Here is a tiny trained network, its code and every weight. The questions are about switching its units off for an input and a class, where a switched-off unit gives its printed mean instead of its output.

import numpy as np


def w(rows, s, z=0):
    codes = np.array(rows[::2]) - 128.0
    scale = np.full(codes.shape[1], s)
    scale[-1] = z or s
    return codes * scale


def norm(h):
    return h / np.sqrt((h * h).mean(-1, keepdims=True) + 1e-5)


def f(y):
    return y / 2 * (1 + np.tanh(0.7978845608 * (y + 0.044715 * y**3)))


def log_softmax(a):
    a = a - a.max(-1, keepdims=True)
    return a - np.log(np.exp(a).sum(-1, keepdims=True))


def net(x, mask):
    res = np.array(x, float).reshape(1, 6) / 4 @ E
    u = 0
    for l in range(2):
        y = f(norm(res) @ A[l][:, :-1].T + A[l][:, -1])
        res = res + np.where(mask[u : u + 15], y, B[l][:, -1]) @ B[l][:, :-1]
        u += 15
    return log_softmax(norm(res)[-1] @ U[:, :-1].T + U[:, -1])


A, B = {}, {}
E = w([
[74,205,54,251,126,198,157,133,180],'x0',
[137,237,120,27,3,123,104,120,202],'x1',
[192,104,196,129,108,196,200,129,171],'x2',
[250,122,61,144,131,143,77,37,137],'x3',
[134,136,128,122,128,130,135,135,119],'x4',
[96,159,161,138,99,123,151,39,81],'x5',
],0.0054)
A[0] = w([
[67,148,75,134,121,102,55,133,56,51],'0.n1',
[154,123,186,169,81,172,173,106,142,2],'0.n2',
[162,185,99,77,235,139,115,241,194,75],'0.n3',
[118,153,171,152,97,123,187,166,104,100],'0.n4',
[144,195,121,229,154,170,123,131,193,49],'0.n5',
[195,172,76,125,146,195,110,96,63,46],'0.n6',
[150,181,150,159,148,129,1,213,103,16],'0.n7',
[110,216,79,187,93,203,125,166,75,38],'0.n8',
[80,193,80,126,158,74,92,97,71,66],'0.n9',
[110,251,206,142,154,138,141,21,20,33],'0.n10',
[197,103,203,175,104,192,142,157,177,114],'0.n11',
[134,78,143,125,59,229,175,159,141,56],'0.n12',
[182,139,66,107,146,167,135,200,119,141],'0.n13',
[212,157,161,131,161,123,77,247,152,13],'0.n14',
[72,183,182,167,108,178,108,176,118,30],'0.n15',
],0.0063,0.0025)
B[0] = w([
[138,187,82,54,222,157,183,90,126,215],'0.n1',
[118,132,63,50,210,137,156,70,172,154],'0.n2',
[79,83,151,147,122,117,84,58,166,202],'0.n3',
[147,143,121,86,129,192,125,80,111,164],'0.n4',
[184,133,180,144,116,58,172,168,108,251],'0.n5',
[153,131,162,139,104,212,51,135,127,196],'0.n6',
[120,89,110,91,177,120,171,69,175,135],'0.n7',
[144,93,148,152,139,27,178,132,122,228],'0.n8',
[147,142,109,82,188,159,120,110,164,228],'0.n9',
[31,46,204,168,143,52,111,63,254,247],'0.n10',
[124,124,30,59,195,121,108,99,105,240],'0.n11',
[97,139,44,80,183,90,161,112,158,176],'0.n12',
[25,95,153,180,102,65,74,76,169,181],'0.n13',
[108,88,139,157,145,87,153,108,171,158],'0.n14',
[149,134,151,139,83,154,105,176,94,170],'0.n15',
],0.0059,0.0024)
A[1] = w([
[96,101,72,154,133,138,62,224,189,107],'1.n1',
[174,106,171,52,132,54,148,122,74,100],'1.n2',
[186,91,198,95,153,237,205,122,215,81],'1.n3',
[121,74,145,175,174,137,120,95,3,133],'1.n4',
[152,152,165,71,72,78,104,138,150,147],'1.n5',
[87,173,62,96,209,98,94,98,121,53],'1.n6',
[155,178,66,213,120,151,203,167,181,119],'1.n7',
[126,88,81,203,195,181,183,113,71,152],'1.n8',
[6,109,158,81,130,183,185,228,115,164],'1.n9',
[81,154,176,139,98,156,149,27,79,3],'1.n10',
[180,204,151,96,49,149,131,106,207,82],'1.n11',
[112,205,67,96,39,92,136,103,141,89],'1.n12',
[183,72,153,97,122,95,91,179,130,175],'1.n13',
[94,203,98,225,134,154,169,126,169,113],'1.n14',
[209,107,92,167,141,153,70,81,146,140],'1.n15',
],0.0075,0.0031)
B[1] = w([
[98,120,183,80,173,97,177,32,159,165],'1.n1',
[157,154,94,168,100,56,175,145,65,202],'1.n2',
[58,171,40,60,183,78,115,150,70,186],'1.n3',
[148,106,107,125,42,171,150,206,228,240],'1.n4',
[146,73,108,218,145,150,168,160,143,203],'1.n5',
[136,121,71,63,131,150,198,168,76,196],'1.n6',
[124,144,165,126,111,61,121,108,30,209],'1.n7',
[102,115,127,83,70,130,128,183,182,253],'1.n8',
[214,197,112,181,130,207,16,55,116,248],'1.n9',
[111,98,142,138,255,91,101,79,179,150],'1.n10',
[88,76,130,148,138,146,114,164,129,222],'1.n11',
[138,61,130,132,137,177,164,226,174,211],'1.n12',
[77,191,178,174,113,82,188,49,87,193],'1.n13',
[197,80,138,66,106,57,154,89,50,221],'1.n14',
[84,225,177,137,153,198,90,117,99,248],'1.n15',
],0.0071,0.0046)
U = w([
[186,152,154,178,55,11,204,125,24,174],'0',
[135,60,120,147,58,204,160,249,227,255],'1',
[106,183,20,2,210,150,167,126,85,67],'2',
[157,240,186,184,123,240,9,69,96,51],'3',
[54,90,186,138,194,71,134,20,231,9],'4',
],0.012,0.00058)

Each question gives the input, the list of numbers given to net, and the class t.
The units are the neurons (one row each of A and B). Each row of codes is followed by its name. A weight is (code - 128) times the scale printed after its matrix; where a second scale follows, it is the last column's (A, B and U).
mask holds one flag per neuron, layer by layer. A switched-off neuron (its flag False) gives its mean, the last column of its row in B, instead of its output. The means were averaged over made-up inputs and are rounded, as every weight is.
A unit's drop is (log p(t) with every unit on - log p(t) with that unit switched off) / (log p(t) with every unit on - log p(t) with every unit switched off).
The circuit of an input: a set's keep is (log p(t) with only the set's units on - log p(t) with every unit switched off) / (log p(t) with every unit on - log p(t) with every unit switched off). Starting from the 12 units with the biggest drops (on a tie, the unit counted first), units are removed one at a time, each time the one whose removal leaves the highest keep (on an exact tie, the one counted first), for as long as the keep stays at least 0.8.
units of the circuit, in order: the units of the circuit, biggest drop first
k most important neurons: the k neurons with the biggest drops, biggest first
k most important neurons of layer l: the k neurons of layer l with the biggest drops, biggest first
input [-2,8,-4,-1,4,-7], class 1: most important neuron of layer 1 => (1.n12)
input [-3,5,4,2,6,5], class 1: 2 most important neurons => (1.n12; 1.n5)
input [-1,6,1,7,-2,8], class 4: 3 most important neurons => (0.n10; 1.n10; 1.n9)
input [8,6,6,7,-8,-1], class 0: 3 most important neurons => (1.n7; 0.n5; 1.n14)
input [1,6,5,5,-6,4], class 1: 2 most important neurons => (1.n12; 1.n11)
input [7,6,5,0,5,-6], class 0: 2 most important neurons => (1.n7; 1.n14)
input [-8,5,-8,-6,-6,-5], class 0: units of the circuit, in order => (1.n2; 1.n13)
input [1,3,5,-6,6,7], class 4: 4 most important neurons => (0.n10; 1.n10; 1.n15; 0.n2)
input [2,-3,-5,1,-6,2], class 2: 2 most important neurons of layer 0 => (0.n1; 0.n9)
input [-4,7,0,-8,5,-4], class 3: 2 most important neurons => (1.n9; 1.n4)
input [6,-4,-1,3,6,8], class 4: 2 most important neurons => (0.n10; 1.n10)
input [-3,5,-1,1,-7,6], class 4: 4 most important neurons => (0.n10; 1.n10; 1.n4; 1.n8)
input [4,2,-7,5,-1,6], class 2: 2 most important neurons => (1.n6; 0.n1)
input [-4,-6,5,-8,-4,-1], class 3: units of the circuit, in order => (1.n9)
input [-3,-7,-1,8,1,-7], class 3: 2 most important neurons => (1.n15; 1.n13)
input [-1,-2,-7,-7,1,-8], class 4: 2 most important neurons => (1.n1; 0.n3)
input [-8,7,6,0,-3,-3], class 0: 3 most important neurons of layer 1 => (1.n2; 1.n13; 1.n4)
input [-6,8,0,0,2,8], class 1: units of the circuit, in order => (1.n12; 1.n5)
input [0,-2,8,-8,7,-4], class 2: 2 most important neurons of layer 1 => (1.n3; 1.n15)
input [1,4,7,1,-3,7], class 2: 2 most important neurons => (1.n3; 0.n2)
input [-5,4,0,6,0,7], class 4: most important neuron => (0.n10)
input [7,3,-5,6,5,-6], class 0: 2 most important neurons of layer 1 => (1.n14; 1.n7)
input [-5,4,-3,7,-5,1], class 3: 2 most important neurons of layer 0 => (0.n5; 0.n8)
input [4,-3,6,6,-5,4], class 2: 2 most important neurons => (1.n3; 0.n2)
input [-8,-2,-7,3,8,-3], class 0: 2 most important neurons of layer 1 => (1.n2; 1.n13)
input [-3,-6,-6,7,6,7], class 3: units of the circuit, in order => (1.n15; 0.n6)
input [0,2,8,-7,3,2], class 2: most important neuron of layer 0 => (0.n2)
input [8,-7,8,-4,4,-4], class 0: 2 most important neurons of layer 1 => (1.n7; 1.n14)
input [-6,8,8,8,2,5], class 1: 2 most important neurons of layer 0 => (0.n1; 0.n9)
input [5,6,-8,1,-7,8], class 2: 4 most important neurons of layer 0 => (0.n1; 0.n9; 0.n13; 0.n3)
